Here is a tiny trained network, its code and every weight. The questions are about switching its units off for an input and a target symbol, where a switched-off unit gives its printed mean instead of its output.

import numpy as np


def w(rows, s, z=0):
    codes = np.array(rows[::2]) - 128.0
    scale = np.full(codes.shape[1], s)
    scale[-1] = z or s
    return codes * scale


def norm(h):
    return h / np.sqrt((h * h).mean(-1, keepdims=True) + 1e-5)


def f(y):
    return y / 2 * (1 + np.tanh(0.7978845608 * (y + 0.044715 * y**3)))


def softmax(a):
    e = np.exp(a - a.max(-1, keepdims=True))
    return e / e.sum(-1, keepdims=True)


def log_softmax(a):
    a = a - a.max(-1, keepdims=True)
    return a - np.log(np.exp(a).sum(-1, keepdims=True))


def net(x, mask):
    ids = ['Σαβξπφ'.index(c) for c in x.split()]
    T = len(ids)
    res = E[ids] + P[:T]
    u = 0
    for l in range(3):
        q, k, v = (norm(res) @ M[l].T for M in (Q, K, V))
        z = softmax(np.where(np.tri(T) > 0, q @ k.T / 2**0.5, -1e9)) @ v
        res = res + np.where(mask[u], z, O[l][:, -1]) @ O[l][:, :-1]
        u += 1
        y = f(norm(res) @ A[l][:, :-1].T + A[l][:, -1])
        res = res + np.where(mask[u : u + 4], y, B[l][:, -1]) @ B[l][:, :-1]
        u += 4
    return log_softmax(norm(res)[-1] @ U[:, :-1].T + U[:, -1])


Q, K, V, O, A, B = {}, {}, {}, {}, {}, {}
E = w([
[77,30,96,133,92,87,131,246],'Σ',
[108,90,105,117,3,60,67,121],'α',
[92,180,132,173,203,92,170,96],'β',
[70,170,190,35,102,250,131,159],'ξ',
[188,135,234,156,189,200,83,121],'π',
[226,71,101,216,118,72,212,98],'φ',
],0.0021)
P = w([
[146,198,3,221,112,242,99,218],'0',
[132,166,82,187,81,195,107,172],'1',
[126,148,108,169,89,165,128,144],'2',
[125,122,124,141,95,139,117,128],'3',
[110,98,142,124,123,101,101,105],'4',
[104,93,173,105,125,83,125,78],'5',
[106,85,181,70,144,68,128,86],'6',
[100,72,195,58,163,65,123,93],'7',
],0.0019)
Q[0] = w([
[124,39,152,76,101,88,89,144],'0.h1',
[122,139,2,131,102,86,169,128],'0.h1',
],0.009)
K[0] = w([
[122,86,235,87,144,65,135,47],'0.h1',
[239,174,114,253,199,160,122,93],'0.h1',
],0.005)
V[0] = w([
[193,198,140,108,49,116,46,2],'0.h1',
[112,100,9,134,63,53,127,76],'0.h1',
],0.0021)
O[0] = w([
[51,102,207,224,136,186,150,181,3],'0.h1',
[154,146,194,153,143,65,88,251,42],'0.h1',
],0.0027,0.00055)
A[0] = w([
[128,113,201,155,187,129,186,111,94],'0.n1',
[154,75,78,64,127,134,193,101,51],'0.n2',
[49,175,111,195,180,74,133,254,141],'0.n3',
[137,97,167,128,102,111,128,120,2],'0.n4',
],0.0026,0.001)
B[0] = w([
[51,165,92,116,113,121,69,89,233],'0.n1',
[112,145,186,168,109,96,59,152,82],'0.n2',
[146,194,177,131,22,98,64,4,255],'0.n3',
[130,131,125,134,117,124,126,183,54],'0.n4',
],0.0024,0.00035)
Q[1] = w([
[152,254,75,182,180,230,151,68],'1.h1',
[122,122,198,76,187,153,109,129],'1.h1',
],0.0065)
K[1] = w([
[120,207,32,141,101,232,58,219],'1.h1',
[57,152,255,8,53,150,69,178],'1.h1',
],0.0037)
V[1] = w([
[54,252,97,112,130,131,117,103],'1.h1',
[43,149,120,44,119,150,94,214],'1.h1',
],0.0026)
O[1] = w([
[114,38,144,107,74,82,143,126,68],'1.h1',
[116,118,131,74,54,145,5,87,2],'1.h1',
],0.0035,0.00092)
A[1] = w([
[103,22,132,68,106,149,143,191,7],'1.n1',
[128,139,150,2,118,205,66,75,62],'1.n2',
[69,182,176,189,197,231,210,97,63],'1.n3',
[201,250,100,72,219,156,98,81,46],'1.n4',
],0.0031,0.0019)
B[1] = w([
[220,160,146,145,59,153,71,60,101],'1.n1',
[133,110,138,174,157,123,209,167,225],'1.n2',
[164,144,90,39,102,41,32,153,255],'1.n3',
[196,4,172,92,35,97,127,110,152],'1.n4',
],0.0032,0.00083)
Q[2] = w([
[94,130,130,88,146,60,128,122],'2.h1',
[88,2,201,82,54,135,19,182],'2.h1',
],0.0064)
K[2] = w([
[88,91,148,134,125,57,156,134],'2.h1',
[111,98,253,31,144,139,118,112],'2.h1',
],0.0066)
V[2] = w([
[109,191,96,93,66,161,194,150],'2.h1',
[116,76,67,223,3,35,25,62],'2.h1',
],0.0023)
O[2] = w([
[111,151,174,129,126,23,110,122,151],'2.h1',
[179,90,194,84,255,186,145,121,253],'2.h1',
],0.003,0.00052)
A[2] = w([
[155,161,29,59,178,147,87,148,8],'2.n1',
[45,103,121,148,80,221,197,74,126],'2.n2',
[118,152,107,198,202,131,254,180,71],'2.n3',
[106,185,166,105,164,155,51,145,4],'2.n4',
],0.0061,0.0024)
B[2] = w([
[59,120,48,47,180,102,117,105,141],'2.n1',
[87,153,134,87,73,168,214,3,226],'2.n2',
[98,99,111,234,174,115,230,175,253],'2.n3',
[92,191,125,197,159,197,99,82,133],'2.n4',
],0.0047,0.0032)
U = w([
[229,49,183,85,129,144,113,154,81],'Σ',
[119,213,178,190,165,205,49,123,50],'α',
[102,110,112,199,176,118,211,187,241],'β',
[90,143,145,91,72,182,188,56,205],'ξ',
[94,142,39,46,197,114,89,135,145],'π',
[130,199,124,148,31,1,81,151,2],'φ',
],0.0054,0.00099)

Each question gives the input, a string of symbols that net reads in full, and the target symbol t.
The units are the heads (2 rows each of Q, K, V and O) and the neurons (one row each of A and B). Each row of codes is followed by its name. A weight is (code - 128) times the scale printed after its matrix; where a second scale follows, it is the last column's (O, A, B and U).
mask holds one flag per unit, layer by layer, with each layer's heads first. A switched-off unit (its flag False) gives its mean, the last column of its rows in O or B, instead of its output. The means were averaged over made-up inputs and are rounded, as every weight is.
A unit's drop is (log p(t) with every unit on - log p(t) with that unit switched off) / (log p(t) with every unit on - log p(t) with every unit switched off).
The circuit of an input: a set's keep is (log p(t) with only the set's units on - log p(t) with every unit switched off) / (log p(t) with every unit on - log p(t) with every unit switched off). Starting from the 12 units with the biggest drops (on a tie, the unit counted first), units are removed one at a time, each time the one whose removal leaves the highest keep (on an exact tie, the one counted first), for as long as the keep stays at least 0.8.
circuit, biggest first: the units of the circuit, biggest drop first
most important unit: the unit with the biggest drop
k most important neurons: the k neurons with the biggest drops, biggest first
top k neurons in layer l: the k neurons of layer l with the biggest drops, biggest first
drop when u is switched off: that unit's drop, to one decimal
input π π Σ α β Σ, target Σ: circuit, biggest first : 2.h1; 2.n3; 2.n2; 1.n1
input ξ φ φ π α α Σ, target α: top 3 neurons in layer 2 : 2.n4; 2.n3; 2.n2
input Σ Σ α, target α: most important unit : 2.h1
input ξ β β, target ξ: top 2 neurons in layer 1 : 1.n3; 1.n2
input π ξ π Σ Σ Σ Σ, target π: 2 most important neurons : 2.n1; 1.n4
input π φ β, target π: 2 most important neurons : 1.n3; 2.n1
input φ α Σ β Σ, target Σ: circuit, biggest first : 2.h1; 2.n3; 1.n1
input ξ π β, target ξ: top 2 neurons in layer 2 : 2.n3; 2.n2
input π Σ Σ α π, target α: circuit, biggest first : 2.n4; 2.n3; 2.n2
input π ξ π, target ξ: top 2 neurons in layer 2 : 2.n2; 2.n3
input π Σ Σ Σ π φ φ π, target Σ: 3 most important neurons : 1.n4; 2.n3; 2.n2
input π β α α Σ π, target Σ: circuit, biggest first : 2.n3; 2.n2
input Σ Σ β, target Σ: 3 most important neurons : 1.n4; 2.n2; 2.n3
input φ φ π α β, target φ: most important unit : 1.h1
input α π Σ β, target α: 2 most important neurons : 0.n3; 2.n2
input φ β β, target φ: top 3 neurons in layer 1 : 1.n3; 1.n2; 1.n4
input π φ π π Σ ξ ξ α, target φ: 3 most important neurons : 2.n2; 2.n3; 1.n2
input φ Σ α Σ, target α: top 2 neurons in layer 1 : 1.n2; 1.n4
input Σ ξ π α π, target α: top 3 neurons in layer 2 : 2.n4; 2.n3; 2.n2
input ξ π Σ Σ Σ α, target α: most important unit : 1.h1
input Σ Σ π β, target Σ: drop when 0.h1 is switched off : 0.3
input π Σ β Σ α, target Σ: drop when 2.n2 is switched off : 0.1
input α φ ξ ξ π, target ξ: drop when 1.n2 is switched off : 0.2
